cols: T Y H G V F X Q
[-8.57 -3.52  6.52 -5.65  1.61 -0.76 -4.60  3.04] -> kina
[ 2.94 -1.22  1.41 -5.86 -7.40 -4.35  3.77 -5.26] -> koru
[-5.03  5.63  1.31  5.91  0.72 -3.73 -1.06 -0.78] -> Sopu
[ 2.27 -7.13 -1.91 -3.57 -2.56 -0.61 -7.60 -6.71] -> gol
[-0.91  4.17  4.46  3.44 -1.39  0.13 -0.26 -4.16] -> zedon
[-1.16  0.97 -0.59  1.33 -5.08  1.15  2.75 -7.24] -> guba
[-5.67 -4.69  4.20  1.63 -3.35  6.00  0.98  3.49] -> Lamim
[-5.20  7.18  3.52 -5.86 -7.40 -7.47  5.59  2.66] -> Sepuf
[ 2.16 -5.58 -7.99  3.90 -7.40  6.62 -6.98 -4.84] -> Keb
[-7.48  7.18  5.59 -5.20 -5.86 -7.40  2.66  3.52] -> fome
[-5.20  7.18  3.52 -5.86 -7.40 -7.47 -4.49 -3.47] -> Fas
[-0.92  0.50  5.05  1.56  4.43  7.47 -0.50 -4.94] -> vufi
key -> tag
[-5.59] -> J_271
[-5.58] -> J_719
[-3.51] -> J_696
[3.05] -> J_400
[-3.52] -> J_738
[7.18] -> J_253
[3.04] -> J_549
[-3.53] -> J_413
key kina 1: 	J_738
which: [-5.20  7.18  3.52 -5.86 -7.40 -7.47 -4.49 -3.47]	Fas
order: [-7.40  5.59 -5.20  3.52  7.18 -7.47  2.66 -5.86]	Sepuf

cols: S E P K M C L
[ 0.39  1.06 -0.04  3.25  6.77 -6.23  3.16] : Kube
[ 0.36 -5.18  2.41 -4.42 -6.33  8.22 -4.57] : bame
[ 1.24 -0.44 -1.36 -2.59 -5.75  5.47 -3.80] : giga
key -> tag
[-6.33] -> J_509
[6.76] -> J_846
[6.77] -> J_300
[-4.42] -> J_763
[-6.34] -> J_310
key bame 4: 	J_509
which: [-0.44 -1.36 -2.59 -5.75  5.47 -3.80]	giga
down: [0.39 0.36]	S

cols: D W N J B U R A Z
[-2.20  2.71 -4.98 -2.74  3.95  9.00 -6.72 -3.14  5.59] -> fudap
[ 5.58 -4.75 -3.13 -3.48  6.22 -0.49  2.01  1.70  5.59] -> Sab
[-0.49  1.70 -4.75 -3.48  2.01  6.22  5.58 -3.14  5.59] -> Rit
which: [-3.48  2.01  6.22  5.58]	Rit
key -> tag
[6.22] -> J_109
[6.23] -> J_674
[-3.48] -> J_519
[2.02] -> J_229
[2.01] -> J_958
[3.95] -> J_473
[3.96] -> J_786
key Sab 4: 	J_109
miss Rit: [ 6.22 -3.14  1.70 -3.48  2.01  5.58 -0.49 -4.75]	[5.59]
order: [-3.14  5.59 -0.49  1.70 -4.75 -3.48  2.01  6.22  5.58]	Rit

cols: pifu bavi gezel mumun
[-1.74 -2.17  5.80  6.20]  tel
[-4.50 -4.70  0.60  0.60]  Bar
[-0.31 -0.32  5.54  6.43]  Tar
[ 0.32 -7.68 -7.28  3.34]  Fomi
[-4.50 -4.29  4.42  4.44]  Viri
[ 4.42 -4.29 -4.49  4.44]  pes
[-4.70 -4.71 -5.93 -4.28]  vus
order: [ 4.42 -4.29 -4.50  4.44]	Viri
which: [-4.50 -4.70]	Bar
which: [-4.29 -4.49  4.44]	pes
down: [-4.29 -4.29]	bavi
miss vus: [-4.28 -5.93 -4.71]	[-4.70]

